Below is a small trained network, with its code and all its weights. Each question gives an input and a class and asks what happens when units are switched off, that is, made to give their printed mean instead of their output.

import numpy as np


def w(rows, s, z=0):
    codes = np.array(rows[::2]) - 128.0
    scale = np.full(codes.shape[1], s)
    scale[-1] = z or s
    return codes * scale


def norm(h):
    return h / np.sqrt((h * h).mean(-1, keepdims=True) + 1e-5)


def f(y):
    return y / 2 * (1 + np.tanh(0.7978845608 * (y + 0.044715 * y**3)))


def log_softmax(a):
    a = a - a.max(-1, keepdims=True)
    return a - np.log(np.exp(a).sum(-1, keepdims=True))


def net(x, mask):
    res = np.array(x, float).reshape(1, 8) / 4 @ E
    u = 0
    for l in range(4):
        y = f(norm(res) @ A[l][:, :-1].T + A[l][:, -1])
        res = res + np.where(mask[u : u + 5], y, B[l][:, -1]) @ B[l][:, :-1]
        u += 5
    return log_softmax(norm(res)[-1] @ U[:, :-1].T + U[:, -1])


A, B = {}, {}
E = w([
[104,170,167,92,117,5,50,128,84],'x0',
[53,81,236,32,50,62,209,53,69],'x1',
[72,31,146,117,151,159,93,73,78],'x2',
[182,216,87,166,169,83,198,227,54],'x3',
[103,141,195,49,37,66,172,71,204],'x4',
[115,72,138,121,122,185,147,106,132],'x5',
[145,133,118,136,148,122,155,166,82],'x6',
[87,104,177,69,75,116,220,95,118],'x7',
],0.0022)
A[0] = w([
[102,76,126,132,143,172,89,100,85,47],'L0N0',
[139,173,116,135,140,58,1,158,128,23],'L0N1',
[142,113,109,146,138,220,30,127,216,2],'L0N2',
[118,123,131,137,129,107,127,92,121,49],'L0N3',
[116,86,138,125,127,180,82,100,73,16],'L0N4',
],0.0068,0.0021)
B[0] = w([
[102,114,168,158,129,154,123,135,70,174],'L0N0',
[132,191,133,142,156,2,40,139,101,240],'L0N1',
[115,157,92,186,81,232,75,80,230,253],'L0N2',
[172,87,105,118,186,98,132,80,158,118],'L0N3',
[110,52,118,125,148,124,105,142,69,162],'L0N4',
],0.0048,0.0039)
A[1] = w([
[130,95,252,10,22,17,163,45,213,6],'L1N0',
[131,90,80,2,126,92,100,149,149,64],'L1N1',
[62,149,160,85,99,85,188,157,144,8],'L1N2',
[180,209,100,142,139,136,255,230,135,9],'L1N3',
[57,117,164,17,56,6,213,12,209,50],'L1N4',
],0.0045,0.0012)
B[1] = w([
[63,195,207,148,21,75,253,91,172,254],'L1N0',
[126,105,147,175,144,147,112,172,148,124],'L1N1',
[110,110,131,202,124,158,91,122,179,150],'L1N2',
[161,110,73,138,169,173,183,190,42,185],'L1N3',
[74,147,221,96,8,65,193,76,242,252],'L1N4',
],0.0044,0.0045)
A[2] = w([
[185,130,79,97,160,154,225,186,97,6],'L2N0',
[97,2,167,60,158,142,127,83,84,8],'L2N1',
[145,118,113,149,130,208,80,116,205,60],'L2N2',
[160,118,95,112,130,203,105,107,233,35],'L2N3',
[142,102,105,92,121,113,102,109,169,90],'L2N4',
],0.0085,0.0012)
B[2] = w([
[207,31,86,43,183,137,179,182,227,228],'L2N0',
[109,28,228,132,103,196,3,209,1,199],'L2N1',
[97,184,48,148,106,183,193,27,116,253],'L2N2',
[89,192,35,224,149,197,135,65,85,233],'L2N3',
[121,130,97,166,196,85,224,175,16,130],'L2N4',
],0.0059,0.0041)
A[3] = w([
[192,231,125,130,170,3,41,168,102,2],'L3N0',
[151,161,130,131,142,98,186,129,26,77],'L3N1',
[173,167,168,160,136,127,86,116,239,89],'L3N2',
[167,217,184,217,168,160,186,189,91,81],'L3N3',
[147,171,111,131,150,22,51,155,138,13],'L3N4',
],0.0063,0.00098)
B[3] = w([
[162,195,153,119,208,2,57,140,100,254],'L3N0',
[115,99,144,136,128,161,70,84,212,128],'L3N1',
[98,92,144,90,198,98,219,94,27,167],'L3N2',
[71,54,122,78,123,139,82,12,177,150],'L3N3',
[146,153,129,105,167,92,62,127,187,201],'L3N4',
],0.0064,0.0041)
U = w([
[78,147,226,106,25,63,227,88,182,186],'0',
[107,188,20,212,136,219,124,44,129,221],'1',
[218,68,74,80,180,143,204,210,180,76],'2',
[103,40,206,133,105,174,56,162,36,1],'3',
[164,202,132,126,212,1,28,135,127,151],'4',
],0.0074,0.00082)

Each question gives the input, the list of numbers given to net, and the class t.
The units are the neurons (one row each of A and B). Each row of codes is followed by its name. A weight is (code - 128) times the scale printed after its matrix; where a second scale follows, it is the last column's (A, B and U).
mask holds one flag per neuron, layer by layer. A switched-off neuron (its flag False) gives its mean, the last column of its row in B, instead of its output. The means were averaged over made-up inputs and are rounded, as every weight is.
A unit's drop is (log p(t) with every unit on - log p(t) with that unit switched off) / (log p(t) with every unit on - log p(t) with every unit switched off).
The circuit of an input: a set's keep is (log p(t) with only the set's units on - log p(t) with every unit switched off) / (log p(t) with every unit on - log p(t) with every unit switched off). Starting from the 12 units with the biggest drops (on a tie, the unit counted first), units are removed one at a time, each time the one whose removal leaves the highest keep (on an exact tie, the one counted first), for as long as the keep stays at least 0.8.
units of the circuit, in order: the units of the circuit, biggest drop first
k most important neurons: the k neurons with the biggest drops, biggest first
drop of u: that unit's drop, to one decimal
input [6,-6,2,-4,-3,4,1,8], class 3: 2 most important neurons -> (L0N4; L0N0)
input [2,3,8,-5,-3,-6,-4,5], class 3: units of the circuit, in order -> (L2N1)
input [5,-1,2,-7,2,2,-5,-1], class 1: units of the circuit, in order -> (L0N2; L2N3)
input [-3,-5,-7,7,-3,-8,-8,0], class 2: units of the circuit, in order -> (L2N0; L1N3)
input [-3,-5,-8,3,-5,-5,-3,2], class 2: units of the circuit, in order -> (L2N0; L1N3)
input [-8,4,0,-1,-1,0,3,0], class 3: 2 most important neurons -> (L2N1; L0N2)
input [3,-5,2,5,3,-1,8,4], class 2: 2 most important neurons -> (L2N0; L1N3)
input [6,-2,2,-3,0,4,-3,3], class 3: 2 most important neurons -> (L0N4; L0N0)
input [-6,6,1,5,2,0,-1,-5], class 2: 2 most important neurons -> (L1N3; L0N1)
input [3,-2,-1,-5,0,4,7,1], class 1: drop of L1N1 -> 0.0
input [-5,2,8,7,0,-5,4,7], class 2: drop of L2N0 -> 0.6
input [-1,-5,-8,8,1,-6,3,0], class 2: drop of L2N0 -> 1.5
input [-1,5,8,8,0,-3,8,-3], class 2: drop of L2N0 -> 0.6
input [-5,-3,5,7,-7,-3,5,3], class 2: most important neuron -> (L2N0)
input [-3,-5,-4,-5,5,6,-3,5], class 1: 2 most important neurons -> (L0N2; L2N3)
